Each row has a name. Each piece below is followed by the name of the row it came from, unless a question asks for something else. Each question is about the rows just above it. Places in a row count from 1.

[194 158 129 132] : mes
[131 139 129 101] : gam
[158 132 194 129] : rif
[129 193 132 158] : tak
Move every entry of [132] by -1 step of 1.
[131]
[132 193 158 129] is which row reordered?
tak
[129 193] with -1 step of 1 on every entry:
[128 192]
Row and place of [193] in the named rows:
tak, 2
Which row holds these entries in another order? [193 129 132 158]
tak
Which row holds these entries in another order? [158 129 193 132]
tak
[132] with +1 step of 1 on every entry:
[133]

[133  49 116  82 137] -> lov
[130  86  57 132 128] -> befam
[130  86  57 103 127] -> gof
[132 158 133 113 123] -> Kulop
[128 125 124 125 128] -> Sek
[131  87  65 133 120] -> fid
[128 128 129 127 128] -> Kaz
[133  85  99 103 140] -> Lokik
[128 111 123 123 129] -> kevid
[131 149 124 113 123] -> fela
[130  86  57 132 120] -> bonib
Which row holds these entries in another order? [113 132 123 133 158]
Kulop
Row and place of [87] in the named rows:
fid, 2

[136 165 103 141 126 135 120  64 121 104 140 149 113 121 149 163  93 143] -> Bosa
[135 104 120 121 136 149 149 163 113 141 126 103  64  93 165 140 120 143] -> Bep
[135 104 120 121 136 149 149 163 113 141 126 103  64  93 165 140 120 142] -> Nobav
[136 165 103 141 126 135 120  64 121 104 140 149 113 121 149 163  93 143] is in which row?
Bosa
[143  93 163 149 121 113 149 140 104 121  64 120 135 126 141 103 165 136] is which row reordered?
Bosa
[121] with +1 step of 1 on every entry:
[122]
[ 64  93 103 104 113 120 120 121 126 135 136 140 141 143 149 149 163 165] is which row reordered?
Bep
Which row holds these entries in another order? [113 104 149  64 135 126 103  93 141 120 136 143 120 121 165 149 140 163]
Bep
[113] with +1 step of 1 on every entry:
[114]
[121 120 103 104 142 120  93 141 149 149 136 140 113 135  64 126 165 163] is which row reordered?
Nobav

[125  94 187 128 122 117 111]  sidu
[172 155 207 173  91  81 172]  tomog
[ 90  85 101 104 148 195  71]  Naf
[130 115 161 206 107  75 118]  kezov
[113 111 156 154 166 208 118]  bibi
[ 78  56 204 177 173 138  74]  kati
[187] is at row and place
sidu, 3
Where in the named rows is [101]?
Naf, 3
Move every entry of [101 104] by -1 step of 1.
[100 103]
Where in the named rows is [207]?
tomog, 3

[132 186 127 139 135 148 124] : gunon
[115 146 144 131 120 133 133] : suv
[195 153 157 115 167  86 127] : bip
[133 124 154 116 147 201 138] : sof
[153 157 127 115 167 195  85] : zafev
[133 124 154 116 147 201  67] : sote
Put [ 86 115 127 153 157 167 195] back in order: which row is it?
bip
[131] is at row and place
suv, 4
Put [ 85 153 157 127 115 167 195] back in order: which row is it?
zafev

[ 99 146 153 126 118 145 158 142 153 128 154 117 125 128 127 145 120 118
 106 149 132 132 149 139 106 141 147 145 123 138 120 134 137 129 142 140
  95 107 116 139 134 129 143  91  71  98  98 138 118 109 102 140 107 152
  98 128 103 115  85 146  98 130 149 147] -> Bosi
[143 125 120 119 131 120 147 113 126 129 110 131 139 126 130 147 102 129
 115 151 107 129 128 124 124 153 118 115 129 135 122 144 149 105 127 132
 118 127 135 115 127 101 141 114 144 143 132 124 123 115 142 129 116 156
 142 128  88 119 119 111 136 142 131 141] -> moro
[143 125 120 119 131 120 147 113 126 129 110 131 139 126 130 147 102 129
 115 151 107 129 128 124 124 153 118 115 129 135 122 144 149 105 127 132
 118 127 135 115 127 101 141 114 144 143 132 124 123 127 132 129 130 152
 118 139 131 133 108 134 143 102 110 139] -> Vibit
[104 134 152 140 116 141 154 142 164 131 148 121 121 126 118 144 132 118
 107 147 129 130 148 141 108 137 142 143 121 137 122 141 142 124 146 121
 137 116 120 142 108 161 120 127 149 147 131 132 120 117 144 120 118 159
 149 136  91 119 111 109 131 148 134 140] -> vot
[129 129 122 132 127 132 135 134 128 130 124 127 128 128 121 130 128 125
 128 129 134 123 126 127 125 125 127 122 127 123 131 129 128 119 127 127
 126 131 135 126 132 129 128 129 136 122 131 116 125 126 131 129 132 120
 127 134 123 118 131 122 128 126 127 127] -> ludun
[149 139 106] with -1 step of 1 on every entry:
[148 138 105]
[126 129 110 131] with -1 step of 1 on every entry:
[125 128 109 130]

[106 127 119 102] -> zipar
[132 123 132 149] -> Vuf
[149 132 132 124] -> dup
[142 124 131  96] -> Nukin
[139 133 135 149] -> kabag
[114 134 123 127] -> Tiv
[103 170 134 173] -> lofo
[197  93 102  65] -> kek
[ 78 176 143 165] -> Gagin
[132] with -1 step of 1 on every entry:
[131]
Which row holds these entries in another order? [102 119 127 106]
zipar
[149 132 123 132] is which row reordered?
Vuf

[116 145 111 152 125 140 129 154 158 181  97] = Vof
[105 124  98 137 144 118 145 140 111 151 120] = fuf
[140 105 150 106 129 125 126 106 121 117 139] = pizor
[124 140 122 134 131 131 134 136 132 144 103] = mubi
[144 118 151  98 140 105 137 120 144 111 124] = Fafe
[116 145 111 152 125 140 129 141 127 140 123] = bulu
[124 140 122 134 131 131 134 136 132 134 119] = Luk
[140 105 150 106 129 125 139 153 152 133 107] = Gibad
[118 131 136 104 126 127 163 129 149 152 115] = miz
[118 142 114 152 125 141 133 142 128 140 124] = Tura
[134 107 143 105 124 121 129 115 124 123 138] = rele
Put [137 145 120 111 105  98 124 140 151 144 118] back in order: which row is it?
fuf
[124 111 144 120 137 105 140  98 151 118 144] is which row reordered?
Fafe
Put [120 144 111 124 144 118 151  98 140 105 137] back in order: which row is it?
Fafe

